Below are the code and all the weights of a small trained network. Each question names an input and a target symbol and asks about switching units off, where a switched-off unit gives its printed mean instead of its output.

import numpy as np


def w(rows, s, z=0):
    codes = np.array(rows[::2]) - 128.0
    scale = np.full(codes.shape[1], s)
    scale[-1] = z or s
    return codes * scale


def f(y):
    return np.maximum(y, 0)


def softmax(a):
    e = np.exp(a - a.max(-1, keepdims=True))
    return e / e.sum(-1, keepdims=True)


def log_softmax(a):
    a = a - a.max(-1, keepdims=True)
    return a - np.log(np.exp(a).sum(-1, keepdims=True))


def net(x, mask):
    ids = ['βγδεζηθλμξπστφψω'.index(c) for c in x.split()]
    T = len(ids)
    res = E[ids] + P[:T]
    u = 0
    for l in range(2):
        r = res
        for j in range(2):
            rows = slice(3 * j, 3 * j + 3)
            q, k, v = (r @ M[l][rows].T for M in (Q, K, V))
            z = softmax(np.where(np.tri(T) > 0, q @ k.T / 3**0.5, -1e9)) @ v
            o = O[l][rows]
            res = res + np.where(mask[u + j], z, o[:, -1]) @ o[:, :-1]
        u += 2
        y = f(res @ A[l][:, :-1].T + A[l][:, -1])
        res = res + np.where(mask[u : u + 8], y, B[l][:, -1]) @ B[l][:, :-1]
        u += 8
    return log_softmax(res[-1] @ U[:, :-1].T + U[:, -1])


Q, K, V, O, A, B = {}, {}, {}, {}, {}, {}
E = w([
[178,103,136,90,184,102,113],'β',
[160,134,190,111,182,118,152],'γ',
[182,39,127,125,132,82,84],'δ',
[197,117,182,181,49,172,109],'ε',
[153,50,154,156,74,115,72],'ζ',
[227,81,160,161,84,148,99],'η',
[214,68,123,108,134,103,82],'θ',
[109,109,153,176,75,142,109],'λ',
[138,157,166,156,101,147,127],'μ',
[184,139,125,158,123,174,119],'ξ',
[154,69,134,110,152,88,89],'π',
[104,73,159,124,111,92,75],'σ',
[192,59,122,164,65,129,71],'τ',
[146,45,162,253,166,92,234],'φ',
[98,118,62,123,130,129,152],'ψ',
[165,106,148,139,100,148,93],'ω',
],0.012)
P = w([
[91,103,188,78,152,235,156],'0',
[159,108,231,42,20,88,113],'1',
[179,88,144,87,30,93,128],'2',
[190,89,105,116,29,93,128],'3',
[166,114,112,120,53,89,111],'4',
[181,110,89,133,64,85,100],'5',
[173,127,83,157,80,81,89],'6',
[147,147,103,165,107,71,69],'7',
[163,153,88,183,117,75,60],'8',
[151,161,83,196,122,70,45],'9',
[159,165,81,213,135,63,36],'10',
[143,172,88,226,155,47,17],'11',
[112,181,81,252,159,45,9],'12',
[131,179,70,253,182,37,2],'13',
],0.0071)
Q[0] = w([
[53,241,45,95,119,188,122],'L0H0',
[113,161,196,120,206,234,80],'L0H0',
[131,175,72,148,131,127,100],'L0H0',
[160,64,143,107,105,139,84],'L0H1',
[153,95,90,179,135,116,131],'L0H1',
[4,167,150,40,199,253,123],'L0H1',
],0.038)
K[0] = w([
[99,188,44,73,106,83,44],'L0H0',
[204,182,120,188,136,161,44],'L0H0',
[159,171,72,99,89,160,174],'L0H0',
[142,119,173,151,163,117,118],'L0H1',
[137,178,73,117,99,110,151],'L0H1',
[73,163,169,48,78,252,29],'L0H1',
],0.04)
V[0] = w([
[97,86,138,175,70,99,49],'L0H0',
[7,53,149,141,44,174,118],'L0H0',
[80,89,98,223,143,64,62],'L0H0',
[21,80,153,107,185,161,149],'L0H1',
[51,195,214,111,54,28,160],'L0H1',
[111,108,120,118,143,146,136],'L0H1',
],0.012)
O[0] = w([
[202,99,91,79,167,200,100,148],'L0H0',
[235,187,182,125,191,143,67,253],'L0H0',
[238,108,177,28,144,112,172,230],'L0H0',
[167,99,152,31,224,164,103,79],'L0H1',
[186,254,107,96,100,128,210,78],'L0H1',
[140,111,125,107,154,143,124,111],'L0H1',
],0.0068,0.0042)
A[0] = w([
[118,99,58,94,74,124,180,98],'L0N0',
[106,185,117,60,69,84,151,66],'L0N1',
[146,135,114,117,135,41,161,147],'L0N2',
[80,182,127,140,80,93,125,56],'L0N3',
[110,76,111,4,49,159,239,68],'L0N4',
[154,170,124,102,95,83,125,2],'L0N5',
[103,177,51,88,125,116,99,149],'L0N6',
[131,152,108,137,124,73,88,170],'L0N7',
],0.015,0.0065)
B[0] = w([
[137,151,167,111,137,110,124,143],'L0N0',
[124,128,83,148,106,132,106,137],'L0N1',
[127,145,138,183,113,139,112,243],'L0N2',
[175,133,131,93,176,148,97,146],'L0N3',
[168,179,248,104,119,149,125,149],'L0N4',
[123,175,172,140,117,153,128,143],'L0N5',
[141,110,99,174,118,156,96,154],'L0N6',
[154,138,130,94,104,153,173,253],'L0N7',
],0.018,0.0064)
Q[1] = w([
[22,209,78,90,179,51,129],'L1H0',
[214,95,174,179,126,166,56],'L1H0',
[192,96,167,123,112,175,122],'L1H0',
[253,72,196,166,71,171,117],'L1H1',
[105,142,108,145,134,116,143],'L1H1',
[80,170,110,106,117,132,114],'L1H1',
],0.06)
K[1] = w([
[215,171,97,111,29,2,151],'L1H0',
[69,88,124,103,162,195,117],'L1H0',
[65,129,174,108,179,121,135],'L1H0',
[133,85,206,170,194,154,176],'L1H1',
[116,143,134,112,108,128,128],'L1H1',
[141,129,92,94,124,129,117],'L1H1',
],0.063)
V[1] = w([
[123,179,99,3,227,123,87],'L1H0',
[225,198,142,200,118,220,150],'L1H0',
[253,45,60,117,40,91,62],'L1H0',
[8,153,147,178,178,98,212],'L1H1',
[126,148,126,183,84,134,192],'L1H1',
[116,140,140,201,75,211,4],'L1H1',
],0.013)
O[1] = w([
[130,102,116,81,127,166,246,254],'L1H0',
[200,212,101,144,199,149,137,200],'L1H0',
[116,167,126,93,134,7,164,19],'L1H0',
[145,103,139,147,83,159,97,32],'L1H1',
[120,86,151,144,192,116,113,207],'L1H1',
[135,142,86,94,157,117,96,173],'L1H1',
],0.014,0.0056)
A[1] = w([
[109,93,166,137,85,157,119,3],'L1N0',
[101,147,83,63,87,124,85,89],'L1N1',
[99,157,136,127,115,95,47,22],'L1N2',
[102,119,101,120,91,42,102,41],'L1N3',
[96,112,104,102,111,71,179,140],'L1N4',
[141,166,120,144,74,143,134,145],'L1N5',
[86,115,66,253,134,105,183,28],'L1N6',
[93,173,96,56,74,161,113,28],'L1N7',
],0.016,0.0054)
B[1] = w([
[179,202,145,114,186,47,153,253],'L1N0',
[91,150,172,180,112,57,106,166],'L1N1',
[179,71,100,214,165,149,179,194],'L1N2',
[18,182,179,69,250,242,165,200],'L1N3',
[221,158,140,141,13,146,30,230],'L1N4',
[58,130,123,192,148,133,156,244],'L1N5',
[48,131,66,47,71,75,130,212],'L1N6',
[115,53,123,69,124,90,166,179],'L1N7',
],0.011,0.015)
U = w([
[110,209,139,229,88,148,189,127],'β',
[96,143,43,122,147,100,106,253],'γ',
[79,122,192,139,152,161,128,102],'δ',
[121,61,143,203,133,111,68,133],'ε',
[157,158,97,144,140,211,104,209],'ζ',
[200,191,107,144,121,78,121,77],'η',
[108,140,146,171,204,118,158,57],'θ',
[145,111,189,139,170,35,145,90],'λ',
[115,25,153,118,138,168,232,115],'μ',
[207,148,92,131,92,153,182,74],'ξ',
[127,214,136,112,180,112,112,88],'π',
[160,85,154,146,62,120,110,128],'σ',
[121,162,170,111,99,167,96,123],'τ',
[183,184,80,176,174,75,123,52],'φ',
[225,135,255,160,158,155,153,172],'ψ',
[178,195,53,118,186,121,212,40],'ω',
],0.0043,0.016)

Each question gives the input, a string of symbols that net reads in full, and the target symbol t.
The units are the heads (3 rows each of Q, K, V and O) and the neurons (one row each of A and B). Each row of codes is followed by its name. A weight is (code - 128) times the scale printed after its matrix; where a second scale follows, it is the last column's (O, A, B and U).
mask holds one flag per unit, layer by layer, with each layer's heads first. A switched-off unit (its flag False) gives its mean, the last column of its rows in O or B, instead of its output. The means were averaged over made-up inputs and are rounded, as every weight is.
A unit's drop is (log p(t) with every unit on - log p(t) with that unit switched off) / (log p(t) with every unit on - log p(t) with every unit switched off).
The circuit of an input: a set's keep is (log p(t) with only the set's units on - log p(t) with every unit switched off) / (log p(t) with every unit on - log p(t) with every unit switched off). Starting from the 12 units with the biggest drops (on a tie, the unit counted first), units are removed one at a time, each time the one whose removal leaves the highest keep (on an exact tie, the one counted first), for as long as the keep stays at least 0.8.
circuit, biggest first: the units of the circuit, biggest drop first
k most important neurons: the k neurons with the biggest drops, biggest first
top k neurons in layer l: the k neurons of layer l with the biggest drops, biggest first
heads that matter: for each layer, one digit per head in row order, 1 if its drop is at least 0.15 and else 0, layers parted by /
input μ τ λ σ μ θ τ ζ λ ψ φ φ, target ζ: heads that matter : 11 / 10
input φ φ τ φ φ ω σ, target β: circuit, biggest first : L0H1, L1H1, L1N5, L0N2
input ε ψ φ φ φ φ ψ π η μ β φ φ, target φ: circuit, biggest first : L1H0
input ψ σ λ ζ, target μ: heads that matter : 01 / 11
input φ ξ δ φ π ψ φ ε μ φ ψ λ, target β: heads that matter : 01 / 01
input μ δ ω λ φ η μ ψ ξ φ η μ ε φ, target γ: top 2 neurons in layer 1 : L1N6, L1N4
input φ φ ξ τ τ, target β: heads that matter : 01 / 01
input η φ σ, target ψ: 2 most important neurons : L1N2, L0N4
input φ λ ω τ η μ λ ξ θ δ, target ψ: circuit, biggest first : L1H1, L1N6
input ψ θ ε, target μ: heads that matter : 01 / 11
input π φ φ τ, target σ: heads that matter : 01 / 10
input φ μ ψ ψ φ φ φ ψ ψ, target β: circuit, biggest first : L1H1, L0H1, L0N2
input ξ ψ φ δ, target ψ: circuit, biggest first : L0H0, L0N4, L1N6
input ψ ξ μ φ ψ μ π φ θ φ φ φ, target γ: top 2 neurons in layer 1 : L1N6, L1N2
input φ π μ φ θ, target β: circuit, biggest first : L0H1, L1H1, L1N5, L0N2
input λ λ λ, target ω: circuit, biggest first : L1H0, L0H0, L0H1
input ξ φ λ ξ φ σ ψ η λ β μ π ω, target ε: heads that matter : 11 / 11
input ψ φ φ σ γ, target μ: circuit, biggest first : L0H1, L1H0, L0N2
input μ ψ μ φ ψ, target ζ: circuit, biggest first : L1H0, L0H0
input φ ψ λ ψ ψ φ, target β: circuit, biggest first : L1H1, L0H1, L0N2
input τ ψ ψ λ φ φ ψ θ φ φ φ φ μ, target π: 2 most important neurons : L1N3, L0N4
input σ φ φ, target ξ: heads that matter : 11 / 10
input φ φ λ λ φ φ ψ ξ, target β: circuit, biggest first : L0H1, L1H1, L1N5
